Below are the code and all the weights of a small trained network. Each question names an input and a class and asks about switching units off, where a switched-off unit gives its printed mean instead of its output.

import numpy as np


def w(rows, s, z=0):
    codes = np.array(rows[::2]) - 128.0
    scale = np.full(codes.shape[1], s)
    scale[-1] = z or s
    return codes * scale


def f(y):
    return y / 2 * (1 + np.tanh(0.7978845608 * (y + 0.044715 * y**3)))


def log_softmax(a):
    a = a - a.max(-1, keepdims=True)
    return a - np.log(np.exp(a).sum(-1, keepdims=True))


def net(x, mask):
    res = np.array(x, float).reshape(1, 6) / 4 @ E
    y = f(res @ A[0][:, :-1].T + A[0][:, -1])
    res = res + np.where(mask, y, B[0][:, -1]) @ B[0][:, :-1]
    return log_softmax(res[-1] @ U[:, :-1].T + U[:, -1])


A, B = {}, {}
E = w([
[121,161,95,10,1,137,64],'x0',
[213,137,86,93,167,18,166],'x1',
[171,119,55,190,128,138,19],'x2',
[47,203,72,217,138,117,140],'x3',
[155,171,164,160,208,165,23],'x4',
[204,49,57,110,122,185,137],'x5',
],0.0076)
A[0] = w([
[135,156,76,92,67,139,130,114],'N1',
[140,105,133,84,57,94,191,123],'N2',
[72,170,149,127,61,255,108,254],'N3',
[132,165,98,184,211,117,134,193],'N4',
[130,138,33,157,168,134,72,195],'N5',
[125,176,56,68,26,88,79,170],'N6',
[129,151,113,40,119,71,159,188],'N7',
[230,81,185,72,137,168,65,158],'N8',
[89,104,144,140,93,203,120,129],'N9',
[205,19,49,104,126,131,208,137],'N10',
],0.01,0.0059)
B[0] = w([
[144,171,62,150,215,97,157,168],'N1',
[106,97,2,160,104,158,139,197],'N2',
[82,154,103,132,226,95,74,244],'N3',
[215,119,129,169,81,93,188,220],'N4',
[228,97,58,192,66,155,142,195],'N5',
[185,181,97,175,198,126,166,226],'N6',
[206,147,91,177,147,142,214,215],'N7',
[70,153,250,178,152,241,142,220],'N8',
[94,142,131,94,186,135,38,171],'N9',
[14,20,169,116,35,143,161,217],'N10',
],0.0091,0.011)
U = w([
[237,180,93,202,155,149,174,252],'0',
[101,140,76,163,156,106,95,136],'1',
[97,34,139,179,78,196,39,70],'2',
[23,159,255,108,188,173,128,83],'3',
[178,91,138,81,100,67,105,16],'4',
[161,140,115,60,46,128,79,3],'5',
[149,40,221,161,62,148,229,125],'6',
],0.0078,0.0037)

Each question gives the input, the list of numbers given to net, and the class t.
The units are the neurons (one row each of A and B). Each row of codes is followed by its name. A weight is (code - 128) times the scale printed after its matrix; where a second scale follows, it is the last column's (A, B and U).
mask holds one flag per neuron, in row order. A switched-off neuron (its flag False) gives its mean, the last column of its row in B, instead of its output. The means were averaged over made-up inputs and are rounded, as every weight is.
A unit's drop is (log p(t) with every unit on - log p(t) with that unit switched off) / (log p(t) with every unit on - log p(t) with every unit switched off).
The circuit of an input: a set's keep is (log p(t) with only the set's units on - log p(t) with every unit switched off) / (log p(t) with every unit on - log p(t) with every unit switched off). Starting from all 10 units, units are removed one at a time, each time the one whose removal leaves the highest keep (on an exact tie, the one counted first), for as long as the keep stays at least 0.8.
circuit, biggest first: the units of the circuit, biggest drop first
most important unit: the unit with the biggest drop
k most important neurons: the k neurons with the biggest drops, biggest first
drop when u is switched off: that unit's drop, to one decimal
input [2,8,0,-2,-8,5], class 6: circuit, biggest first -> N10
input [6,-6,6,5,5,-2], class 1: 2 most important neurons -> N3; N7
input [1,2,-1,2,-8,2], class 6: 2 most important neurons -> N10; N3
input [8,-8,3,3,-3,-8], class 1: circuit, biggest first -> N8; N3
input [7,-2,-5,2,0,8], class 1: circuit, biggest first -> N3; N4
input [-2,3,-8,4,8,-8], class 6: circuit, biggest first -> N6; N3
input [-8,1,7,2,0,5], class 6: circuit, biggest first -> N10; N3
input [-7,-5,6,-6,-3,-1], class 3: circuit, biggest first -> N2; N7
input [-7,-7,3,1,1,-8], class 1: 2 most important neurons -> N8; N7
input [6,-6,3,4,-5,3], class 1: 2 most important neurons -> N3; N9
input [-5,-8,1,0,-7,6], class 2: 2 most important neurons -> N8; N10
input [-3,-5,-8,0,-4,-2], class 3: 2 most important neurons -> N5; N4
input [2,-2,1,6,-8,5], class 1: 2 most important neurons -> N10; N4
input [5,-3,-3,-5,1,5], class 3: most important unit -> N8
input [2,0,6,-7,-2,-5], class 3: 3 most important neurons -> N8; N4; N5
input [8,-6,7,0,-4,1], class 0: 2 most important neurons -> N6; N10
input [3,2,-8,-5,0,-7], class 0: 2 most important neurons -> N10; N7
input [7,-6,1,-7,-6,1], class 1: 2 most important neurons -> N2; N3
input [-3,-6,0,2,-6,-4], class 3: drop when N5 is switched off -> 0.2
input [5,-6,1,-1,6,5], class 3: drop when N8 is switched off -> 0.3
input [-2,-2,3,-5,5,6], class 2: most important neuron -> N5
input [-5,-8,6,-5,-2,2], class 3: drop when N8 is switched off -> 0.2
